Below are the code and all the weights of a small trained network. Each question names an input and a class and asks about switching units off, where a switched-off unit gives its printed mean instead of its output.

import numpy as np


def w(rows, s, z=0):
    codes = np.array(rows[::2]) - 128.0
    scale = np.full(codes.shape[1], s)
    scale[-1] = z or s
    return codes * scale


def norm(h):
    return h / np.sqrt((h * h).mean(-1, keepdims=True) + 1e-5)


def f(y):
    return np.maximum(y, 0)


def log_softmax(a):
    a = a - a.max(-1, keepdims=True)
    return a - np.log(np.exp(a).sum(-1, keepdims=True))


def net(x, mask):
    res = np.array(x, float).reshape(1, 3) / 4 @ E
    u = 0
    for l in range(3):
        y = f(norm(res) @ A[l][:, :-1].T + A[l][:, -1])
        res = res + np.where(mask[u : u + 6], y, B[l][:, -1]) @ B[l][:, :-1]
        u += 6
    return log_softmax(norm(res)[-1] @ U[:, :-1].T + U[:, -1])


A, B = {}, {}
E = w([
[182,36,108,131,249,164,146],'x0',
[232,204,186,112,163,161,114],'x1',
[154,93,141,54,96,51,108],'x2',
],0.014)
A[0] = w([
[141,74,121,85,116,84,129,2],'L0N0',
[215,134,127,108,184,151,125,45],'L0N1',
[72,3,101,140,157,127,133,39],'L0N2',
[165,8,124,121,214,135,131,19],'L0N3',
[118,115,115,199,190,187,137,28],'L0N4',
[185,57,131,55,145,85,130,33],'L0N5',
],0.03,0.006)
B[0] = w([
[93,154,156,126,86,117,55,178],'L0N0',
[154,111,172,184,126,77,187,210],'L0N1',
[131,80,154,233,109,85,179,233],'L0N2',
[167,134,29,54,135,158,188,250],'L0N3',
[78,139,141,95,150,172,32,199],'L0N4',
[112,150,177,89,153,154,3,212],'L0N5',
],0.039,0.025)
A[1] = w([
[99,147,177,152,72,94,126,159],'L1N0',
[114,149,132,72,150,117,214,1],'L1N1',
[204,77,87,130,110,110,150,82],'L1N2',
[245,144,244,137,206,99,169,68],'L1N3',
[67,218,79,68,39,122,173,78],'L1N4',
[30,137,123,179,222,252,117,100],'L1N5',
],0.024,0.0032)
B[1] = w([
[193,93,111,81,183,142,190,249],'L1N0',
[126,104,71,114,79,66,149,152],'L1N1',
[134,201,211,111,186,170,211,199],'L1N2',
[111,39,138,255,87,114,181,247],'L1N3',
[130,128,93,109,169,158,148,206],'L1N4',
[177,173,226,61,72,64,7,228],'L1N5',
],0.02,0.015)
A[2] = w([
[181,165,32,120,172,181,202,82],'L2N0',
[92,205,37,183,154,217,146,107],'L2N1',
[90,108,124,254,76,75,202,159],'L2N2',
[59,186,110,204,134,93,195,109],'L2N3',
[39,176,108,125,83,145,159,89],'L2N4',
[149,169,44,85,146,188,214,3],'L2N5',
],0.025,0.0042)
B[2] = w([
[87,164,98,64,115,118,164,254],'L2N0',
[207,112,153,74,158,105,113,157],'L2N1',
[99,172,165,201,89,107,163,245],'L2N2',
[206,88,171,139,188,112,112,162],'L2N3',
[172,81,180,80,6,225,138,128],'L2N4',
[126,142,43,149,139,177,121,238],'L2N5',
],0.026,0.022)
U = w([
[145,136,71,82,134,140,182,36],'0',
[133,88,186,244,93,73,193,86],'1',
[106,124,195,89,105,117,2,254],'2',
],0.016,0.00083)

Each question gives the input, the list of numbers given to net, and the class t.
The units are the neurons (one row each of A and B). Each row of codes is followed by its name. A weight is (code - 128) times the scale printed after its matrix; where a second scale follows, it is the last column's (A, B and U).
mask holds one flag per neuron, layer by layer. A switched-off neuron (its flag False) gives its mean, the last column of its row in B, instead of its output. The means were averaged over made-up inputs and are rounded, as every weight is.
A unit's drop is (log p(t) with every unit on - log p(t) with that unit switched off) / (log p(t) with every unit on - log p(t) with every unit switched off).
The circuit of an input: a set's keep is (log p(t) with only the set's units on - log p(t) with every unit switched off) / (log p(t) with every unit on - log p(t) with every unit switched off). Starting from the 12 units with the biggest drops (on a tie, the unit counted first), units are removed one at a time, each time the one whose removal leaves the highest keep (on an exact tie, the one counted first), for as long as the keep stays at least 0.8.
units of the circuit, in order: the units of the circuit, biggest drop first
k most important neurons: the k neurons with the biggest drops, biggest first
k most important neurons of layer l: the k neurons of layer l with the biggest drops, biggest first
drop of u: that unit's drop, to one decimal
input [3,0,-2], class 0: units of the circuit, in order : L0N3
input [-8,2,0], class 0: units of the circuit, in order : L0N2, L0N5
input [6,1,8], class 2: 2 most important neurons of layer 0 : L0N5, L0N0
input [1,7,-8], class 2: 2 most important neurons : L0N4, L0N2
input [-8,1,-1], class 0: 4 most important neurons : L0N2, L0N1, L0N5, L0N4
input [2,6,-7], class 2: 3 most important neurons : L0N4, L0N2, L1N5
input [-8,7,0], class 0: 3 most important neurons : L0N1, L0N2, L0N5
input [-4,7,8], class 2: 4 most important neurons : L0N2, L0N5, L0N3, L0N1
input [8,4,-7], class 0: 2 most important neurons : L0N3, L0N5
input [1,4,6], class 2: 2 most important neurons : L0N5, L0N2
input [-8,-8,-6], class 0: 3 most important neurons : L0N5, L0N2, L0N4
input [-7,-1,7], class 0: 4 most important neurons : L0N2, L0N5, L0N4, L0N1
input [0,6,-8], class 2: 2 most important neurons of layer 0 : L0N4, L0N2
input [2,2,-4], class 2: units of the circuit, in order : L0N4
input [-8,8,5], class 0: 2 most important neurons : L0N1, L0N2
input [8,-1,2], class 0: drop of L0N3 : 7.3
input [3,2,8], class 2: drop of L0N5 : 1.1
input [8,1,-2], class 0: drop of L0N3 : 7.5
